[-2.48  0.08 -0.35 -0.04 -0.63  0.99  1.91  0.66 -1.00  7.09 -3.86 -0.45
  2.86  0.83  5.36 -0.39  3.76  2.33  1.32  7.61 -2.53 -0.95 -0.52  1.09
  5.00 -6.70  1.40 -5.63 -0.69  0.50  0.94  2.08 -0.80  2.78 -1.50 -0.11
 -3.40]  J717
[ 3.20  0.04 -2.45  8.85 -2.20  0.15 -1.71 -1.40  0.08  0.35 -0.20  0.00
 -2.45 -1.98 -0.92  1.44  4.24  0.66 -1.56  6.17 -0.57  2.79 -0.59  3.79
  0.24 -4.26  1.83 -2.74  0.10  0.22  0.02  1.08  1.06  2.59 -1.77  2.96
 -3.47]  J854
[-0.06 -0.04 -0.19  0.56  0.24 -0.05 -0.05 -0.17 -0.12 -0.04 -0.08 -0.07
  0.53 -0.10  0.14 -0.11  0.03 -0.26 -0.19  0.29  0.11 -0.21 -0.15 -0.21
  0.00  0.98 -0.16 -0.09  0.19 -0.02  0.07 -0.08 -0.24  0.01  0.31  0.61
  0.22]  J310
[-1.57 -0.23  3.25  8.50 -1.06  0.38 -0.86  3.19 -1.72  0.00 -0.16 -1.68
  2.44 -1.44  0.30  0.23 -3.22  2.06 -4.40 -4.42  2.26 -3.27 -2.16 -1.40
  0.03  6.69 -1.37  1.26 -0.85  2.21  0.82  1.76 -0.55 -2.01  2.27  2.57
  4.12]  J549
[-0.02 -0.06  0.25 -0.08 -0.20  0.04  0.00  0.32  0.02  0.04 -0.14  0.09
 -0.21 -0.09  0.18  0.01  0.11  0.05  0.11  0.11  0.14  0.08 -0.03 -0.24
  0.09 -0.12  0.03  0.15  0.00 -0.04  0.05  0.25  0.04  0.04 -0.09 -0.16
  0.09]  J590
asked: [-0.02 -0.06  0.25 -0.08 -0.20  0.04  0.00  0.32  0.02  0.04 -0.14  0.09
 -0.21 -0.09  0.18  0.01  0.11  0.05  0.11  0.11  0.14  0.08 -0.03 -0.24
  0.09 -0.12  0.03  0.15  0.00 -0.04  0.05  0.25  0.04  0.04 -0.09 -0.16
  0.09] | J590
size: [-1.57 -0.23  3.25  8.50 -1.06  0.38 -0.86  3.19 -1.72  0.00 -0.16 -1.68
  2.44 -1.44  0.30  0.23 -3.22  2.06 -4.40 -4.42  2.26 -3.27 -2.16 -1.40
  0.03  6.69 -1.37  1.26 -0.85  2.21  0.82  1.76 -0.55 -2.01  2.27  2.57
  4.12] | 37
size: [-1.57 -0.23  3.25  8.50 -1.06  0.38 -0.86  3.19 -1.72  0.00 -0.16 -1.68
  2.44 -1.44  0.30  0.23 -3.22  2.06 -4.40 -4.42  2.26 -3.27 -2.16 -1.40
  0.03  6.69 -1.37  1.26 -0.85] | 29

[ 2.30 -0.66 -0.81 -1.15] : J800
[-0.01 -0.41 -0.65 -0.80] : J549
[ 1.54 -5.40  2.35 -4.41] : J3
[-3.51 -0.89 -0.33 -3.53] : J628
[-0.66 -0.95 -0.01 -2.24] : J854
[ 2.88 -9.78  1.25  0.19] : J535
[-0.30 -0.66 -0.81 -1.15] : J717
[ 1.79 -1.31 -0.64  1.56] : J729
common J800 J854:  | [-0.66]
shift -1: [-0.66] | [-0.67]

[-2.84 -2.15  1.62  5.06  3.70 -1.99 -5.17  0.39 -2.10 -2.16 -9.64  1.80
  3.32 -0.74  0.50  0.46 -1.59] : J310
[ 0.02  0.03 -0.02  0.01  0.03 -0.03 -0.07 -0.03 -0.10  0.02  2.65 -6.92
  2.28 -4.80 -8.37 -2.23  2.57] : J3
[ 1.07 -5.89 -0.94 -2.32 -3.56  4.22  2.39 -8.44 -4.18 -2.20  5.36  2.78
  2.69 -5.00  5.94  7.11 -5.01] : J729
[ 1.37 -1.98 -0.25  1.72 -0.25  1.27 -3.30 -0.09  1.01  1.74  4.96  4.94
  0.70 -0.25  2.58  0.24  5.86] : J628
[ 0.02 -1.98 -1.40  1.72 -0.25  1.27 -3.30 -0.09 -2.16  1.74  4.96  4.94
  0.70  6.20  2.58  0.24  5.86] : J535
shift +1: [-0.25  1.72 -0.25] | [-0.24  1.73 -0.24]
shift -1: [0.50] | [0.49]
common J310 J535:  | [-2.16]
shift -1: [1.74] | [1.73]
again J628:  | [-0.25]
size: [ 0.02  0.03 -0.02  0.01  0.03 -0.03 -0.07] | 7
size: [ 0.02  0.03 -0.02  0.01  0.03 -0.03 -0.07 -0.03 -0.10  0.02  2.65 -6.92
  2.28 -4.80 -8.37 -2.23  2.57] | 17

[-1.58  4.01 -4.78  0.69 -8.61] : J854
[-4.54 -3.89  3.16 -4.84  4.07] : J766
[-5.46 -3.79  1.94 -4.62  4.24] : J549
[-6.96 -2.32 -6.24 -1.43  4.26] : J3
[-6.50 -2.81 -3.66 -2.47  4.25] : J737
shift +1: [-5.46 -3.79] | [-5.45 -3.78]
shift -1: [-4.84] | [-4.85]

[-1.55  3.79 -6.09  0.13 -0.87]  J535
[ 2.40 -2.60  1.57  1.72  1.72]  J800
[-1.55  3.79 -6.09  0.13  0.54]  J854
again J800:  | [1.72]
size: [ 2.40 -2.60  1.57  1.72  1.72] | 5

[ 5.35  0.56 -6.91  0.85  6.57  2.28 -3.85 -8.40  0.11  3.27 -1.68 -4.61
  5.43 -0.50  1.76  6.95] -> J535
[ 5.87  2.00  1.77  3.38 -0.48 -3.95  5.75 -7.12  9.27 -5.93 -8.25  3.56
  5.49  6.01 -6.00  4.86] -> J729
[ 6.84 -4.12 -4.69 -4.69 -6.30  9.39  8.62 -4.69  5.28 -6.33  9.04  6.99
  2.11  2.05  2.31 -8.00] -> J800
[-0.09 -5.81 -3.66  7.59  4.89  9.09 -9.14  3.73 -2.30 -8.02 -2.90 -1.66
 -0.97 -8.56  2.68 -3.02] -> J310
[ 7.81  0.90 -3.64  2.92  4.31  3.10 -4.24 -8.95 -4.67  6.63 -5.67 -4.45
 -8.03 -2.67 -0.42  8.25] -> J766
[ 4.00  6.27 -3.37  1.46 -0.66 -2.40  7.47  2.41 -4.92 -8.40 -1.72  5.84
 -5.86 -6.94 -1.71  5.54] -> J549
asked: [ 4.00  6.27 -3.37  1.46 -0.66 -2.40  7.47  2.41 -4.92 -8.40 -1.72  5.84
 -5.86 -6.94 -1.71  5.54] | J549
shift +1: [4.89] | [4.90]
shift +1: [2.11 2.05] | [2.12 2.06]
size: [ 6.84 -4.12 -4.69 -4.69 -6.30  9.39  8.62 -4.69  5.28 -6.33  9.04  6.99
  2.11  2.05  2.31] | 15
again J800:  | [-4.69]
shift +1: [-2.90 -1.66] | [-2.89 -1.65]

[ 1.41 -2.32  0.92 -6.27  2.70 -8.44  1.49  3.58 -3.78 -0.71 -4.52  0.04
  0.15 -4.27  6.07 -0.60  1.63  3.03  2.89 -0.10 -5.62 -1.77 -0.31  3.06
  2.44 -3.25 -4.33 -3.89] : J628
[ 1.12  0.24  1.63 -1.63  2.15  7.01  0.02  2.70 -1.21  2.70  2.74 -1.26
  4.20 -1.24  6.04  6.17 -4.02  2.40  1.21 -1.58  3.57 -7.99  1.37 -3.44
 -0.06 -2.69 -1.11  1.22] : J590
[ 4.29 -0.44  1.02  0.95  0.19 -0.61  1.53  0.29 -3.58  1.92 -4.97 -0.81
 -2.06  3.78 -0.44 -5.82  0.67 -0.54  0.17  0.96 -0.69  3.80 -1.59  3.55
 -1.53  0.37 -0.60  1.65] : J3
[-4.73  1.28 -0.59  3.07 -2.46  3.76 -3.35 -1.74  1.56 -1.46  2.67  2.46
  2.82  3.03 -3.27  1.93  2.49 -0.03 -3.00  2.38  2.29 -1.26  0.42 -1.82
 -2.32  1.46  0.81  5.74] : J737
[ 0.41  0.83 -0.87  2.56  0.69  0.29 -1.30  0.36 -8.24 -0.71 -3.22  1.14
  4.01  2.15 -3.24  3.06  1.37  1.83 -0.13  2.10  1.00 -3.40  1.67  1.05
  1.64  0.92 -1.29  0.82] : J310
[ 2.22  0.67  2.48 -1.87  0.24  5.70 -3.29 -0.12  4.11  1.39  4.35 -1.47
  2.97 -1.25  0.21  7.46  0.46 -0.65 -0.37  1.71  5.37  0.37  0.41 -4.41
  2.71 -0.64 -0.35  0.38] : J549
size: [ 0.41  0.83 -0.87  2.56  0.69  0.29 -1.30  0.36 -8.24 -0.71 -3.22  1.14
  4.01  2.15 -3.24  3.06  1.37  1.83] | 18
size: [ 2.22  0.67  2.48 -1.87  0.24  5.70 -3.29 -0.12  4.11  1.39  4.35 -1.47
  2.97 -1.25  0.21  7.46  0.46 -0.65 -0.37  1.71  5.37  0.37  0.41 -4.41
  2.71 -0.64 -0.35  0.38] | 28
shift +1: [1.64] | [1.65]
size: [ 1.41 -2.32  0.92 -6.27  2.70 -8.44  1.49  3.58 -3.78 -0.71 -4.52  0.04
  0.15 -4.27  6.07 -0.60] | 16
shift +1: [-0.61] | [-0.60]

